[[125 122 118 135 137 120 118 128 115 132 112 118]
 [150 133 137 128 118 137 133 128 128 121 121 129]
 [134 118 117 144 137 120 133 127 133 121 130 133]
 [117 126 134 121 136 121 123 124 141 125 136 142]
 [123 111 131 135 133 120 133 140 114 124 122 113]
 [124 117 129 130 135 121 136 128 129 129 124 131]
 [123 125 126 116 129 127 123 133 129 128 137 128]
 [136 116 116 135 138 118 134 119 133 125 139 131]]
->
[[136 123 124 123 117 134 150 125]
 [116 125 117 111 126 118 133 122]
 [116 126 129 131 134 117 137 118]
 [135 116 130 135 121 144 128 135]
 [138 129 135 133 136 137 118 137]
 [118 127 121 120 121 120 137 120]
 [134 123 136 133 123 133 133 118]
 [119 133 128 140 124 127 128 128]
 [133 129 129 114 141 133 128 115]
 [125 128 129 124 125 121 121 132]
 [139 137 124 122 136 130 121 112]
 [131 128 131 113 142 133 129 118]]

[[128 129 127 120 131 130 134 131 130 126]
 [127 127 128 122 131 128 128 126 131 128]
 [126 125 103 117 158 140 104 121 110 119]
 [129 127 121 121 140 131 116 118 120 126]
 [127 129 134 130 127 126 132 130 132 130]
 [130 127 119 117 149 133 114 123 117 124]
 [127 130 125 127 125 127 130 127 127 126]
 [127 129 132 125 129 126 130 125 127 127]]
->
[[127 127 130 127 129 126 127 128]
 [129 130 127 129 127 125 127 129]
 [132 125 119 134 121 103 128 127]
 [125 127 117 130 121 117 122 120]
 [129 125 149 127 140 158 131 131]
 [126 127 133 126 131 140 128 130]
 [130 130 114 132 116 104 128 134]
 [125 127 123 130 118 121 126 131]
 [127 127 117 132 120 110 131 130]
 [127 126 124 130 126 119 128 126]]

[[131 135 130 148 128 114]
 [129 144 121 154 126 109]
 [118 118 100 110 146 131]
 [114 125 107 121 132 114]
 [141 118 147 114 107 130]]
->
[[141 114 118 129 131]
 [118 125 118 144 135]
 [147 107 100 121 130]
 [114 121 110 154 148]
 [107 132 146 126 128]
 [130 114 131 109 114]]

[[125 119 140 133 135 127 122 116 109 130 112 128 119 115 138]
 [144 131 136 147 148 137 128 134 137 146 137 137 145 134 142]
 [120 119 116 106 106 118 137 132 118 124 117 137 118 129 113]
 [124 117 142 127 139 139 148 133 138 127 132 130 145 127 134]
 [138 120 136 150 135 131 133 140 126 136 120 157 130 127 143]
 [121 144 136 139 133 126 143 136 110 143 126 136 132 122 141]]
->
[[121 138 124 120 144 125]
 [144 120 117 119 131 119]
 [136 136 142 116 136 140]
 [139 150 127 106 147 133]
 [133 135 139 106 148 135]
 [126 131 139 118 137 127]
 [143 133 148 137 128 122]
 [136 140 133 132 134 116]
 [110 126 138 118 137 109]
 [143 136 127 124 146 130]
 [126 120 132 117 137 112]
 [136 157 130 137 137 128]
 [132 130 145 118 145 119]
 [122 127 127 129 134 115]
 [141 143 134 113 142 138]]

[[118 115]
 [123 117]
 [137 143]
 [106 112]
 [141 134]
 [146 140]]
->
[[146 141 106 137 123 118]
 [140 134 112 143 117 115]]

[[139 124 129 133 155 123 136]
 [137 124 134 130 151 123 133]
 [146 124 129 133 152 131 132]
 [136 125 134 134 156 120 134]]
->
[[136 146 137 139]
 [125 124 124 124]
 [134 129 134 129]
 [134 133 130 133]
 [156 152 151 155]
 [120 131 123 123]
 [134 132 133 136]]

[[127 113 131 132 143 123 126 135 120 131 134 129 129 124 137]
 [123 106 136 136 158 126 124 138 118 132 141 127 125 123 148]
 [131 142 132 119 125 135 136 114 134 140 126 120 120 125 128]]
->
[[131 123 127]
 [142 106 113]
 [132 136 131]
 [119 136 132]
 [125 158 143]
 [135 126 123]
 [136 124 126]
 [114 138 135]
 [134 118 120]
 [140 132 131]
 [126 141 134]
 [120 127 129]
 [120 125 129]
 [125 123 124]
 [128 148 137]]

[[119 123 123]
 [117 107 129]
 [125 106 112]
 [123 113 132]
 [120 111 133]
 [125 109 110]
 [124 132 118]]
->
[[124 125 120 123 125 117 119]
 [132 109 111 113 106 107 123]
 [118 110 133 132 112 129 123]]
---
[[132 138 130 107 115 147 119 140 141 137 147 118]
 [104 136 125 112  99 153 127 138 132 154 125 118]]
->
[[104 136 125 112  99 153 127 138 132 154 125 118]
 [132 138 130 107 115 147 119 140 141 137 147 118]]

[[115 128 123 128 135 126 141 130]
 [124 131 122 131 131 123 122 119]
 [113 125 132 124 144 130 132 128]
 [123 132 127 121 142 126 135 130]
 [135 134 130 126 127 124 130 129]
 [133 127 122 132 126 135 117 107]
 [124 129 110 126 124 140 120 136]]
->
[[113 125 132 124 144 130 132 128]
 [133 127 122 132 126 135 117 107]
 [115 128 123 128 135 126 141 130]
 [124 129 110 126 124 140 120 136]
 [124 131 122 131 131 123 122 119]
 [123 132 127 121 142 126 135 130]
 [135 134 130 126 127 124 130 129]]

[[125 138 104 125 126 112 130]
 [128 140 139 127 122 136 118]
 [139 110 137 126 127 116 121]
 [124 116 127 136 139 143 142]
 [124 134 118 119 124 140 125]]
->
[[139 110 137 126 127 116 121]
 [124 116 127 136 139 143 142]
 [124 134 118 119 124 140 125]
 [125 138 104 125 126 112 130]
 [128 140 139 127 122 136 118]]

[[129 136 131]
 [129 119 104]
 [123 129 124]
 [133 115 144]
 [126 127 137]
 [134 133 136]
 [126 124 132]]
->
[[133 115 144]
 [129 119 104]
 [126 124 132]
 [126 127 137]
 [123 129 124]
 [134 133 136]
 [129 136 131]]

[[115 150 126 107 131 142 126 119 119 117 126 127 112 125 126 118]
 [111 154 124 126 122 119 125 130 136 132 132 154 125 141 131 132]
 [109 135 156 137 140 108 130 117 130 118 146 130 117 123 128 129]
 [154 117 128 131 127 120 118 129 123 136 128 118 134 122 131 122]
 [119 125 138 132 131 145 113 116 122 127 120 109 128 126 117 108]]
->
[[154 117 128 131 127 120 118 129 123 136 128 118 134 122 131 122]
 [119 125 138 132 131 145 113 116 122 127 120 109 128 126 117 108]
 [109 135 156 137 140 108 130 117 130 118 146 130 117 123 128 129]
 [115 150 126 107 131 142 126 119 119 117 126 127 112 125 126 118]
 [111 154 124 126 122 119 125 130 136 132 132 154 125 141 131 132]]

[[107 135 131 141 127 136 134]
 [121 121 121 127 124 112 156]
 [126 150 120 125 137 124 108]
 [133 104 128 117 129 118 126]
 [103 118 132 128 129 153 135]
 [151 149 123 119 129 129 138]]
->
[[133 104 128 117 129 118 126]
 [103 118 132 128 129 153 135]
 [121 121 121 127 124 112 156]
 [107 135 131 141 127 136 134]
 [151 149 123 119 129 129 138]
 [126 150 120 125 137 124 108]]

[[119 136 122 110 138 120 120 127 116 128 146 125 122 116 147 113]
 [121 122 127 144 149 121 127 132 127 126 104 143 112 129 144 129]
 [137 125 116 131 124 112 125 128 124 138 132 143 113 143 120 127]
 [144 128 125 121 129 121 138 120 123 133 135 112 108 116 120 124]]
->
[[121 122 127 144 149 121 127 132 127 126 104 143 112 129 144 129]
 [137 125 116 131 124 112 125 128 124 138 132 143 113 143 120 127]
 [144 128 125 121 129 121 138 120 123 133 135 112 108 116 120 124]
 [119 136 122 110 138 120 120 127 116 128 146 125 122 116 147 113]]

[[130 130 129 129 120 129 129 131 134 129 146 131 115]
 [127 129 128 130 129 129 131 112 126 138 128 145 128]
 [134 132 132 131 129 130 152 133 132 128 130 132 134]
 [127 138 125 127 127 109 127 125 123 127 128 125 128]]
->
[[127 129 128 130 129 129 131 112 126 138 128 145 128]
 [130 130 129 129 120 129 129 131 134 129 146 131 115]
 [134 132 132 131 129 130 152 133 132 128 130 132 134]
 [127 138 125 127 127 109 127 125 123 127 128 125 128]]
